W =
array([[126,  74, 114,  97,  84, 111,  67,  61,  86, 100, 119],
       [109, 100, 116,  86,  95, 125, 115,  76, 100,  76, 100],
       [ 79, 131, 100, 116, 108,  93, 109, 103, 152,  85, 115],
       [122, 100,  63,  85,  89, 121, 112,  88, 105, 100, 136],
       [126, 101, 100, 105,  90, 100,  95,  66, 121, 118, 100],
       [115, 100, 130,  77, 102, 122,  87,  57,  70,  87, 140],
       [100, 100, 114,  88,  97, 130,  83,  93,  98,  84, 115],
       [ 70, 136, 100, 100,  97, 100, 105,  87, 125,  78, 122],
       [125,  78,  46, 120,  95, 165,  79, 124,  87,  98,  96],
       [116,  98,  52, 100, 100, 120,  76, 100, 100, 160, 127],
       [100,  63, 108,  91, 103, 111, 100,  76, 114,  57, 100],
       [111, 100, 118,  86,  99, 126,  90,  62,  99,  98, 100],
       [113, 100, 107,  82,  95, 112,  95,  71,  81,  99, 100]])
Rows and columns are counted from 1.
row 1 col 1 => 126
row 11 col 9 => 114
row 13 col 8 => 71
row 5 col 9 => 121
row 3 col 11 => 115
row 11 col 3 => 108
row 10 col 3 => 52
row 10 col 10 => 160
row 13 col 4 => 82
row 3 col 1 => 79
row 9 col 6 => 165
row 9 col 4 => 120
row 5 col 1 => 126
row 8 col 2 => 136
row 10 col 8 => 100
row 2 col 8 => 76
row 12 col 1 => 111
row 3 col 7 => 109
row 6 col 5 => 102
row 1 col 11 => 119
row 7 col 9 => 98
row 2 col 9 => 100
row 5 col 10 => 118
row 10 col 1 => 116
row 4 col 10 => 100
row 6 col 1 => 115
row 13 col 7 => 95
row 1 col 2 => 74
row 4 col 5 => 89
row 7 col 1 => 100
row 7 col 6 => 130

M =
array([[131,  79, 149,  50,  67, 130, 116],
       [ 92, 116, 151,  81, 120,  88,  35],
       [ 61, 110, 102, 128, 167, 109,  74],
       [ 50, 109,  84,  94, 119, 171,  95],
       [154,  88, 108, 114,  83,  23, 115],
       [111,  72, 130, 124, 166,  98, 131],
       [101, 130,  83, 113,  80,  37,  50],
       [ 59, 125,  22, 115,  68, 126, 103],
       [ 62, 118,  30, 119,  82, 126, 111],
       [ 57, 112, 109, 125, 171, 113,  66],
       [ 63, 121,  36, 110,  74, 128, 102],
       [ 58, 125,  28, 112,  71, 129, 100],
       [ 98,  69, 109,  89, 118, 166, 157]])
Indices start at 1.
(1, 1) = 131
(8, 2) = 125
(10, 7) = 66
(3, 7) = 74
(5, 2) = 88
(2, 5) = 120
(9, 3) = 30
(10, 5) = 171
(7, 4) = 113
(6, 7) = 131
(5, 4) = 114
(11, 4) = 110
(10, 1) = 57
(9, 4) = 119
(9, 6) = 126
(2, 4) = 81
(11, 1) = 63
(5, 6) = 23
(13, 6) = 166
(1, 5) = 67
(13, 7) = 157
(7, 1) = 101
(7, 7) = 50
(1, 2) = 79
(7, 6) = 37
(3, 4) = 128
(11, 3) = 36
(7, 5) = 80
(10, 6) = 113
(6, 3) = 130

A =
[[112 109 106 112 105 105 106 111 108 121 105 104 109 118 116]
 [ 44  71  39  46  44  41  48  67  90  49  48  53  67  41  32]
 [127  73  88 123  88  92  89  75  76  97  96  91  74 105 117]
 [111 120 139 111 137 138 133 121  97 107 132 131 122 115 117]
 [ 48  50  40  49  46  45  48  45  71  27  52  56  48  29  32]
 [ 55  48  18  56  24  22  30  45  88  51  34  37  44  43  40]]
Rows and columns are counted from 1.
(1, 1): 112
(3, 10): 97
(2, 7): 48
(3, 11): 96
(1, 5): 105
(6, 8): 45
(3, 14): 105
(6, 5): 24
(5, 10): 27
(4, 1): 111
(1, 6): 105
(3, 12): 91
(3, 4): 123
(4, 4): 111
(4, 6): 138
(3, 3): 88
(1, 8): 111
(5, 5): 46
(1, 13): 109
(2, 9): 90
(1, 2): 109
(2, 14): 41
(6, 2): 48
(4, 8): 121
(1, 10): 121
(3, 6): 92
(2, 6): 41
(4, 11): 132

arr = [[67, 68, 134, 70], [161, 159, 39, 157], [159, 158, 40, 155], [47, 47, 154, 49], [169, 168, 30, 165], [31, 31, 170, 34], [168, 167, 32, 164], [169, 169, 30, 166]]
Indices start at 1.
row 1 col 1 = 67
row 7 col 1 = 168
row 2 col 2 = 159
row 3 col 1 = 159
row 1 col 2 = 68
row 8 col 3 = 30
row 8 col 2 = 169
row 7 col 4 = 164
row 6 col 3 = 170
row 2 col 1 = 161
row 3 col 4 = 155
row 4 col 4 = 49
row 6 col 1 = 31
row 5 col 2 = 168

m =
array([[ 96, 106,  97, 108, 102, 106,  97, 107, 110, 110],
       [100,  74,  55,  37, 107,  51,  76,  96,  67,  96],
       [103, 103, 103, 100, 101, 109,  99,  91, 101,  97],
       [114, 102, 100, 106, 126,  88,  96,  99, 101, 121],
       [ 93, 110,  99, 104, 110,  79, 105,  79,  72, 103]])
Indices start at 1.
(1, 1) -> 96
(1, 10) -> 110
(5, 9) -> 72
(1, 5) -> 102
(5, 5) -> 110
(1, 9) -> 110
(1, 8) -> 107
(5, 4) -> 104
(1, 3) -> 97
(2, 5) -> 107
(5, 3) -> 99
(4, 1) -> 114
(3, 10) -> 97
(4, 3) -> 100
(5, 10) -> 103
(2, 3) -> 55
(1, 4) -> 108
(3, 3) -> 103
(3, 2) -> 103
(4, 4) -> 106
(2, 2) -> 74
(3, 5) -> 101
(1, 2) -> 106

x =
array([[125,  85,  83,  46,  31],
       [127, 125, 132,  28, 123],
       [159, 161, 163, 137, 144]])
Indices start at 1.
(1, 1)	125
(3, 5)	144
(3, 1)	159
(2, 2)	125
(3, 2)	161
(1, 2)	85
(1, 4)	46
(2, 1)	127
